Below is a small trained network, with its code and all its weights. Each question gives an input and a class and asks what happens when units are switched off, that is, made to give their printed mean instead of their output.

import numpy as np


def w(rows, s, z=0):
    codes = np.array(rows[::2]) - 128.0
    scale = np.full(codes.shape[1], s)
    scale[-1] = z or s
    return codes * scale


def norm(h):
    return h / np.sqrt((h * h).mean(-1, keepdims=True) + 1e-5)


def f(y):
    return y / 2 * (1 + np.tanh(0.7978845608 * (y + 0.044715 * y**3)))


def log_softmax(a):
    a = a - a.max(-1, keepdims=True)
    return a - np.log(np.exp(a).sum(-1, keepdims=True))


def net(x, mask):
    res = np.array(x, float).reshape(1, 5) / 4 @ E
    u = 0
    for l in range(3):
        y = f(norm(res) @ A[l][:, :-1].T + A[l][:, -1])
        res = res + np.where(mask[u : u + 13], y, B[l][:, -1]) @ B[l][:, :-1]
        u += 13
    return log_softmax(norm(res)[-1] @ U[:, :-1].T + U[:, -1])


A, B = {}, {}
E = w([
[244,134,188,122,218],'x0',
[133,186,83,209,222],'x1',
[128,130,129,128,126],'x2',
[1,136,254,78,205],'x3',
[127,126,127,128,128],'x4',
],0.0055)
A[0] = w([
[83,134,59,132,158,50],'0.n0',
[178,54,126,173,132,52],'0.n1',
[199,120,164,121,161,174],'0.n2',
[155,211,109,96,123,64],'0.n3',
[149,133,166,35,144,73],'0.n4',
[155,172,6,160,67,102],'0.n5',
[49,146,122,77,160,191],'0.n6',
[236,143,112,130,116,51],'0.n7',
[135,107,85,117,166,54],'0.n8',
[125,131,164,79,73,85],'0.n9',
[155,96,160,148,159,59],'0.n10',
[138,122,80,187,48,123],'0.n11',
[97,189,97,255,212,252],'0.n12',
],0.0088,0.0019)
B[0] = w([
[96,127,171,170,139,139],'0.n0',
[162,122,83,121,89,144],'0.n1',
[210,89,204,84,102,185],'0.n2',
[129,96,91,136,142,126],'0.n3',
[89,149,151,162,133,166],'0.n4',
[129,5,179,158,229,226],'0.n5',
[88,91,234,234,90,191],'0.n6',
[165,133,98,132,11,190],'0.n7',
[180,139,113,124,165,124],'0.n8',
[135,112,60,143,118,157],'0.n9',
[92,172,149,108,83,138],'0.n10',
[113,109,91,53,234,188],'0.n11',
[71,253,64,147,131,254],'0.n12',
],0.0061,0.0062)
A[1] = w([
[175,170,132,140,171,180],'1.n0',
[85,85,198,91,168,193],'1.n1',
[111,203,254,96,179,185],'1.n2',
[195,162,154,202,163,110],'1.n3',
[122,122,182,61,184,141],'1.n4',
[111,229,25,114,188,4],'1.n5',
[180,114,93,172,155,94],'1.n6',
[66,147,43,120,152,131],'1.n7',
[212,195,65,108,47,95],'1.n8',
[161,45,197,112,129,104],'1.n9',
[233,160,96,152,101,54],'1.n10',
[192,116,86,71,189,95],'1.n11',
[115,90,82,123,103,106],'1.n12',
],0.0099,0.0027)
B[1] = w([
[122,226,199,51,152,169],'1.n0',
[169,160,82,157,66,208],'1.n1',
[178,107,35,80,147,254],'1.n2',
[81,197,139,98,156,168],'1.n3',
[207,191,64,127,79,160],'1.n4',
[147,2,162,115,81,188],'1.n5',
[82,158,165,214,149,158],'1.n6',
[186,98,140,117,171,169],'1.n7',
[122,119,181,209,202,185],'1.n8',
[150,136,109,92,11,186],'1.n9',
[100,147,194,177,118,180],'1.n10',
[61,177,165,114,106,172],'1.n11',
[146,215,116,88,150,142],'1.n12',
],0.0067,0.0069)
A[2] = w([
[149,126,168,81,99,121],'2.n0',
[75,122,106,126,146,48],'2.n1',
[104,60,105,111,70,133],'2.n2',
[137,86,218,138,98,4],'2.n3',
[188,163,132,160,137,240],'2.n4',
[120,148,121,1,146,134],'2.n5',
[160,158,103,117,104,68],'2.n6',
[121,42,113,97,79,186],'2.n7',
[194,126,170,114,79,19],'2.n8',
[49,166,143,150,89,86],'2.n9',
[90,165,167,152,135,69],'2.n10',
[185,113,157,110,42,101],'2.n11',
[72,129,111,141,155,63],'2.n12',
],0.014,0.0032)
B[2] = w([
[117,65,119,201,134,170],'2.n0',
[191,98,135,175,102,146],'2.n1',
[122,176,159,67,193,221],'2.n2',
[95,118,255,111,170,166],'2.n3',
[71,124,176,92,123,213],'2.n4',
[160,113,59,40,197,185],'2.n5',
[175,89,140,125,169,150],'2.n6',
[135,219,153,80,197,240],'2.n7',
[131,27,78,154,86,196],'2.n8',
[73,125,95,123,30,179],'2.n9',
[220,193,102,150,77,161],'2.n10',
[112,86,113,173,79,254],'2.n11',
[186,64,90,155,105,161],'2.n12',
],0.0085,0.0073)
U = w([
[149,210,92,11,228,254],'0',
[139,40,244,151,78,102],'1',
[5,219,142,33,43,50],'2',
[194,59,61,41,58,85],'3',
[128,75,67,208,221,135],'4',
[124,245,243,186,169,88],'5',
[94,175,34,216,22,102],'6',
],0.017,0.0031)

Each question gives the input, the list of numbers given to net, and the class t.
The units are the neurons (one row each of A and B). Each row of codes is followed by its name. A weight is (code - 128) times the scale printed after its matrix; where a second scale follows, it is the last column's (A, B and U).
mask holds one flag per neuron, layer by layer. A switched-off neuron (its flag False) gives its mean, the last column of its row in B, instead of its output. The means were averaged over made-up inputs and are rounded, as every weight is.
A unit's drop is (log p(t) with every unit on - log p(t) with that unit switched off) / (log p(t) with every unit on - log p(t) with every unit switched off).
The circuit of an input: a set's keep is (log p(t) with only the set's units on - log p(t) with every unit switched off) / (log p(t) with every unit on - log p(t) with every unit switched off). Starting from the 12 units with the biggest drops (on a tie, the unit counted first), units are removed one at a time, each time the one whose removal leaves the highest keep (on an exact tie, the one counted first), for as long as the keep stays at least 0.8.
units of the circuit, in order: the units of the circuit, biggest drop first
most important unit: the unit with the biggest drop
top k neurons: the k neurons with the biggest drops, biggest first
top k neurons in layer l: the k neurons of layer l with the biggest drops, biggest first
drop of u: that unit's drop, to one decimal
input [1,-6,8,5,6], class 3: units of the circuit, in order	(1.n1; 1.n2)
input [0,-8,-1,-8,0], class 0: units of the circuit, in order	(2.n7; 2.n2)
input [-2,1,1,7,-7], class 6: top neuron	(0.n6)
input [1,-6,1,-3,6], class 1: top 3 neurons	(1.n2; 0.n12; 1.n8)
input [1,0,4,8,0], class 3: units of the circuit, in order	(1.n2; 1.n1; 2.n7)
input [-4,1,-1,-8,5], class 4: top 4 neurons	(1.n6; 0.n2; 1.n5; 1.n2)
input [-2,0,1,-5,6], class 0: top 2 neurons	(0.n5; 0.n12)
input [-8,1,3,3,-2], class 6: top 2 neurons	(1.n5; 0.n2)
input [0,-1,-8,-4,3], class 0: top 2 neurons in layer 0	(0.n5; 0.n11)
input [-7,-1,-4,0,5], class 0: top 2 neurons	(0.n12; 0.n11)
input [7,0,6,4,-7], class 3: top 2 neurons	(0.n2; 0.n12)
input [5,-2,5,8,-1], class 3: top 2 neurons	(1.n2; 0.n12)
input [1,-3,5,-5,4], class 1: top 3 neurons	(1.n2; 0.n7; 2.n11)
input [-2,5,-8,5,8], class 6: most important unit	0.n6
input [5,2,-7,0,-8], class 5: top 2 neurons in layer 1	(1.n8; 1.n10)
input [-4,0,6,0,3], class 0: top 2 neurons in layer 0	(0.n12; 0.n11)
input [1,1,1,0,2], class 5: top 2 neurons in layer 1	(1.n8; 1.n9)
input [-5,4,-4,-5,0], class 4: drop of 0.n5	0.7
input [3,1,-8,-2,2], class 5: drop of 1.n8	0.4
input [2,-1,-8,-6,-7], class 1: most important unit	0.n12
input [3,-3,1,7,-6], class 3: drop of 1.n2	0.6
